Below are the code and all the weights of a small trained network. Each question names an input and a class and asks about switching units off, where a switched-off unit gives its printed mean instead of its output.

import numpy as np


def w(rows, s, z=0):
    codes = np.array(rows[::2]) - 128.0
    scale = np.full(codes.shape[1], s)
    scale[-1] = z or s
    return codes * scale


def norm(h):
    return h / np.sqrt((h * h).mean(-1, keepdims=True) + 1e-5)


def f(y):
    return y / 2 * (1 + np.tanh(0.7978845608 * (y + 0.044715 * y**3)))


def log_softmax(a):
    a = a - a.max(-1, keepdims=True)
    return a - np.log(np.exp(a).sum(-1, keepdims=True))


def net(x, mask):
    res = np.array(x, float).reshape(1, 2) / 4 @ E
    u = 0
    for l in range(3):
        y = f(norm(res) @ A[l][:, :-1].T + A[l][:, -1])
        res = res + np.where(mask[u : u + 13], y, B[l][:, -1]) @ B[l][:, :-1]
        u += 13
    return log_softmax(norm(res)[-1] @ U[:, :-1].T + U[:, -1])


A, B = {}, {}
E = w([
[155,122,68,118],'x0',
[3,186,74,78],'x1',
],0.006)
A[0] = w([
[126,120,132,67,116],'0.n1',
[63,48,227,85,18],'0.n2',
[100,136,103,122,100],'0.n3',
[123,62,131,171,87],'0.n4',
[193,182,176,91,91],'0.n5',
[174,134,168,88,99],'0.n6',
[144,87,139,144,96],'0.n7',
[124,127,125,61,114],'0.n8',
[175,154,24,129,20],'0.n9',
[95,162,94,148,82],'0.n10',
[86,151,211,156,3],'0.n11',
[145,21,2,93,9],'0.n12',
[118,49,127,169,95],'0.n13',
],0.0071,0.0027)
B[0] = w([
[119,126,139,157,128],'0.n1',
[177,247,105,115,187],'0.n2',
[144,99,125,169,156],'0.n3',
[155,114,49,150,143],'0.n4',
[153,103,43,164,155],'0.n5',
[160,106,42,154,157],'0.n6',
[156,114,53,132,155],'0.n7',
[127,118,137,163,142],'0.n8',
[111,218,165,151,196],'0.n9',
[174,73,97,179,167],'0.n10',
[135,226,123,158,167],'0.n11',
[139,221,141,127,247],'0.n12',
[154,117,56,139,146],'0.n13',
],0.015,0.0013)
A[1] = w([
[142,113,202,120,134],'1.n1',
[68,149,27,74,143],'1.n2',
[155,208,120,143,190],'1.n3',
[130,129,129,135,96],'1.n4',
[116,141,130,127,39],'1.n5',
[131,139,129,127,88],'1.n6',
[129,148,128,138,142],'1.n7',
[182,104,252,144,115],'1.n8',
[131,124,130,132,31],'1.n9',
[128,123,137,120,146],'1.n10',
[185,125,147,147,5],'1.n11',
[43,137,121,113,116],'1.n12',
[108,125,117,127,48],'1.n13',
],0.019,0.002)
B[1] = w([
[77,91,123,109,143],'1.n1',
[52,96,115,102,185],'1.n2',
[103,252,130,118,254],'1.n3',
[133,139,113,122,126],'1.n4',
[133,144,143,122,133],'1.n5',
[128,141,132,113,130],'1.n6',
[121,161,130,111,149],'1.n7',
[43,112,129,76,147],'1.n8',
[133,127,124,122,118],'1.n9',
[120,115,129,124,127],'1.n10',
[183,147,115,171,166],'1.n11',
[229,133,144,180,243],'1.n12',
[136,124,115,115,127],'1.n13',
],0.027,0.0082)
A[2] = w([
[121,122,158,117,91],'2.n1',
[127,137,148,161,102],'2.n2',
[69,85,143,98,212],'2.n3',
[130,128,153,137,126],'2.n4',
[180,63,150,125,103],'2.n5',
[114,121,139,174,249],'2.n6',
[157,134,156,128,145],'2.n7',
[105,140,141,103,33],'2.n8',
[115,125,167,148,108],'2.n9',
[128,130,130,125,39],'2.n10',
[131,115,123,156,70],'2.n11',
[133,129,132,125,44],'2.n12',
[5,115,105,146,230],'2.n13',
],0.019,0.0013)
B[2] = w([
[115,122,122,109,119],'2.n1',
[107,153,87,119,160],'2.n2',
[80,190,128,84,140],'2.n3',
[110,126,145,132,138],'2.n4',
[143,75,72,86,254],'2.n5',
[154,136,128,87,165],'2.n6',
[64,138,70,142,174],'2.n7',
[143,98,82,108,139],'2.n8',
[116,137,152,111,134],'2.n9',
[116,121,136,143,121],'2.n10',
[167,120,142,91,154],'2.n11',
[111,120,132,143,124],'2.n12',
[67,117,133,5,168],'2.n13',
],0.027,0.0076)
U = w([
[243,15,45,149,192],'0',
[139,244,124,169,176],'1',
[31,125,143,25,166],'2',
[112,39,244,192,25],'3',
[93,47,192,217,3],'4',
[94,40,216,222,1],'5',
],0.011,0.0062)

Each question gives the input, the list of numbers given to net, and the class t.
The units are the neurons (one row each of A and B). Each row of codes is followed by its name. A weight is (code - 128) times the scale printed after its matrix; where a second scale follows, it is the last column's (A, B and U).
mask holds one flag per neuron, layer by layer. A switched-off neuron (its flag False) gives its mean, the last column of its row in B, instead of its output. The means were averaged over made-up inputs and are rounded, as every weight is.
A unit's drop is (log p(t) with every unit on - log p(t) with that unit switched off) / (log p(t) with every unit on - log p(t) with every unit switched off).
The circuit of an input: a set's keep is (log p(t) with only the set's units on - log p(t) with every unit switched off) / (log p(t) with every unit on - log p(t) with every unit switched off). Starting from the 12 units with the biggest drops (on a tie, the unit counted first), units are removed one at a time, each time the one whose removal leaves the highest keep (on an exact tie, the one counted first), for as long as the keep stays at least 0.8.
units of the circuit, in order: the units of the circuit, biggest drop first
unit that matters most: the unit with the biggest drop
k most important neurons: the k neurons with the biggest drops, biggest first
k most important neurons of layer l: the k neurons of layer l with the biggest drops, biggest first
drop when u is switched off: that unit's drop, to one decimal
input [4,-5], class 0: units of the circuit, in order : [1.n3 0.n2]
input [-3,-3], class 2: units of the circuit, in order : [1.n12]
input [7,8], class 0: 3 most important neurons : [1.n12 0.n2 1.n3]
input [5,7], class 0: units of the circuit, in order : [1.n12 1.n3 0.n2]
input [0,3], class 2: 3 most important neurons : [1.n8 0.n5 0.n6]
input [-1,3], class 2: 2 most important neurons : [1.n8 0.n5]
input [5,-5], class 0: 2 most important neurons : [1.n3 0.n2]
input [-1,-3], class 2: 3 most important neurons : [1.n12 0.n10 0.n7]
input [2,1], class 2: 2 most important neurons : [1.n8 2.n13]
input [2,3], class 2: 4 most important neurons of layer 0 : [0.n5 0.n6 0.n7 0.n4]
input [3,2], class 2: 2 most important neurons : [1.n8 0.n2]
input [6,7], class 0: 2 most important neurons : [1.n12 0.n2]
input [-2,2], class 2: drop when 1.n8 is switched off : 0.1
input [-4,-7], class 0: unit that matters most : 1.n3
input [-1,5], class 0: drop when 1.n3 is switched off : 0.8
input [3,-5], class 0: drop when 1.n3 is switched off : 1.8
